Below is a small trained network, with its code and all its weights. Each question gives an input and a class and asks what happens when units are switched off, that is, made to give their printed mean instead of their output.

import numpy as np


def w(rows, s, z=0):
    codes = np.array(rows[::2]) - 128.0
    scale = np.full(codes.shape[1], s)
    scale[-1] = z or s
    return codes * scale


def norm(h):
    return h / np.sqrt((h * h).mean(-1, keepdims=True) + 1e-5)


def f(y):
    return y / 2 * (1 + np.tanh(0.7978845608 * (y + 0.044715 * y**3)))


def log_softmax(a):
    a = a - a.max(-1, keepdims=True)
    return a - np.log(np.exp(a).sum(-1, keepdims=True))


def net(x, mask):
    res = np.array(x, float).reshape(1, 6) / 4 @ E
    u = 0
    for l in range(3):
        y = f(norm(res) @ A[l][:, :-1].T + A[l][:, -1])
        res = res + np.where(mask[u : u + 10], y, B[l][:, -1]) @ B[l][:, :-1]
        u += 10
    return log_softmax(norm(res)[-1] @ U[:, :-1].T + U[:, -1])


A, B = {}, {}
E = w([
[163,100,94,210],'x0',
[147,80,154,109],'x1',
[143,138,172,152],'x2',
[129,128,128,131],'x3',
[124,126,121,125],'x4',
[254,171,123,105],'x5',
],0.01)
A[0] = w([
[240,107,118,185,74],'0.n0',
[123,90,24,78,183],'0.n1',
[136,122,157,209,250],'0.n2',
[158,188,135,128,187],'0.n3',
[78,203,162,88,118],'0.n4',
[144,81,203,78,220],'0.n5',
[192,100,178,120,90],'0.n6',
[113,162,42,164,131],'0.n7',
[134,111,91,91,98],'0.n8',
[71,254,117,141,138],'0.n9',
],0.0095,0.0025)
B[0] = w([
[110,132,167,127,252],'0.n0',
[143,164,254,153,198],'0.n1',
[80,140,108,56,216],'0.n2',
[60,141,117,95,191],'0.n3',
[112,139,90,74,217],'0.n4',
[119,116,109,79,224],'0.n5',
[106,136,91,131,170],'0.n6',
[111,177,145,157,176],'0.n7',
[137,95,188,125,133],'0.n8',
[84,148,86,136,217],'0.n9',
],0.0095,0.0038)
A[1] = w([
[97,153,89,110,212],'1.n0',
[156,161,157,95,186],'1.n1',
[154,96,60,192,208],'1.n2',
[158,107,160,164,114],'1.n3',
[167,94,110,254,71],'1.n4',
[146,174,135,168,87],'1.n5',
[142,185,151,128,1],'1.n6',
[35,56,70,95,225],'1.n7',
[200,132,100,127,23],'1.n8',
[109,111,179,109,126],'1.n9',
],0.015,0.0028)
B[1] = w([
[134,155,176,164,181],'1.n0',
[155,117,164,187,171],'1.n1',
[58,169,135,2,142],'1.n2',
[128,96,130,91,135],'1.n3',
[156,163,201,73,159],'1.n4',
[118,137,136,141,142],'1.n5',
[120,104,110,131,141],'1.n6',
[172,123,154,144,251],'1.n7',
[140,138,114,161,138],'1.n8',
[132,183,107,155,159],'1.n9',
],0.011)
A[2] = w([
[192,225,224,253,136],'2.n0',
[85,118,187,189,174],'2.n1',
[32,87,140,132,172],'2.n2',
[206,21,166,101,171],'2.n3',
[100,116,125,129,74],'2.n4',
[194,121,35,112,58],'2.n5',
[115,91,44,93,78],'2.n6',
[222,214,90,122,105],'2.n7',
[59,106,144,142,90],'2.n8',
[76,49,104,45,255],'2.n9',
],0.011,0.004)
B[2] = w([
[94,86,119,94,248],'2.n0',
[143,83,117,102,175],'2.n1',
[248,140,85,168,144],'2.n2',
[46,159,98,155,169],'2.n3',
[148,139,107,120,121],'2.n4',
[183,126,108,142,123],'2.n5',
[116,116,126,82,121],'2.n6',
[152,87,121,179,157],'2.n7',
[155,103,166,130,133],'2.n8',
[136,188,134,149,138],'2.n9',
],0.012,0.015)
U = w([
[196,199,207,49,173],'0',
[251,31,142,194,153],'1',
[108,83,168,98,148],'2',
[107,102,128,93,183],'3',
[116,99,123,91,188],'4',
[75,174,121,182,111],'5',
[182,143,30,114,2],'6',
[228,179,35,174,5],'7',
],0.013,0.0067)

Each question gives the input, the list of numbers given to net, and the class t.
The units are the neurons (one row each of A and B). Each row of codes is followed by its name. A weight is (code - 128) times the scale printed after its matrix; where a second scale follows, it is the last column's (A, B and U).
mask holds one flag per neuron, layer by layer. A switched-off neuron (its flag False) gives its mean, the last column of its row in B, instead of its output. The means were averaged over made-up inputs and are rounded, as every weight is.
A unit's drop is (log p(t) with every unit on - log p(t) with that unit switched off) / (log p(t) with every unit on - log p(t) with every unit switched off).
The circuit of an input: a set's keep is (log p(t) with only the set's units on - log p(t) with every unit switched off) / (log p(t) with every unit on - log p(t) with every unit switched off). Starting from the 12 units with the biggest drops (on a tie, the unit counted first), units are removed one at a time, each time the one whose removal leaves the highest keep (on an exact tie, the one counted first), for as long as the keep stays at least 0.8.
units of the circuit, in order: the units of the circuit, biggest drop first
k most important neurons: the k neurons with the biggest drops, biggest first
top k neurons in layer l: the k neurons of layer l with the biggest drops, biggest first
input [-4,-6,4,0,-3,-6], class 1: top 4 neurons in layer 2 -> (2.n2, 2.n3, 2.n8, 2.n1)
input [-7,-3,-6,7,0,-7], class 0: top 2 neurons in layer 0 -> (0.n4, 0.n1)
input [3,-7,0,2,-3,3], class 5: units of the circuit, in order -> (1.n7)
input [2,3,6,-2,-8,5], class 4: 3 most important neurons -> (0.n0, 2.n0, 1.n7)
input [-6,-3,0,8,-2,8], class 1: 2 most important neurons -> (2.n7, 1.n1)
input [-4,-5,-7,1,-6,7], class 1: 2 most important neurons -> (2.n7, 2.n3)
input [5,1,2,-8,-4,3], class 3: 2 most important neurons -> (0.n0, 0.n2)
input [-5,-4,-2,0,5,6], class 1: units of the circuit, in order -> (2.n7, 1.n1)
input [-3,-3,-3,2,5,5], class 1: 4 most important neurons -> (2.n7, 2.n3, 0.n2, 1.n2)
input [4,5,-6,8,6,6], class 3: 3 most important neurons -> (2.n3, 0.n0, 1.n7)
input [6,5,3,-7,-6,1], class 3: units of the circuit, in order -> (2.n3, 0.n2)
input [3,7,3,7,6,-7], class 1: top 2 neurons in layer 2 -> (2.n2, 2.n0)
input [4,8,-6,-1,5,-1], class 5: top 2 neurons in layer 2 -> (2.n3, 2.n0)
input [8,-4,2,1,5,-7], class 0: top neuron in layer 1 -> (1.n2)
input [5,5,-3,-7,-5,-7], class 1: 2 most important neurons -> (2.n2, 0.n2)
input [-6,-4,-8,-2,2,5], class 2: top 4 neurons in layer 2 -> (2.n2, 2.n7, 2.n0, 2.n9)
input [6,2,7,-1,7,-1], class 2: 2 most important neurons -> (0.n0, 0.n2)
input [1,-6,5,8,0,1], class 3: top 2 neurons in layer 1 -> (1.n0, 1.n9)
input [-4,-5,3,-4,3,3], class 5: 2 most important neurons -> (0.n9, 2.n1)
input [3,-1,4,-8,-1,2], class 3: top neuron in layer 2 -> (2.n0)
input [5,-4,0,-5,-4,-5], class 0: 3 most important neurons -> (1.n2, 0.n3, 1.n4)
input [7,6,5,-5,4,-6], class 0: top 3 neurons in layer 0 -> (0.n3, 0.n4, 0.n1)
input [-6,-5,4,-8,-3,6], class 3: 3 most important neurons -> (1.n0, 0.n3, 2.n2)
input [7,-2,-1,-2,2,4], class 0: 2 most important neurons -> (1.n4, 1.n2)
input [-8,5,7,8,6,-5], class 0: 2 most important neurons -> (2.n0, 0.n5)
input [-3,8,5,-2,5,2], class 5: top 3 neurons in layer 2 -> (2.n3, 2.n0, 2.n1)
input [2,-2,-4,-4,1,-6], class 1: units of the circuit, in order -> (2.n2)
input [-7,-6,-1,3,-8,-8], class 1: top 3 neurons in layer 2 -> (2.n2, 2.n3, 2.n8)
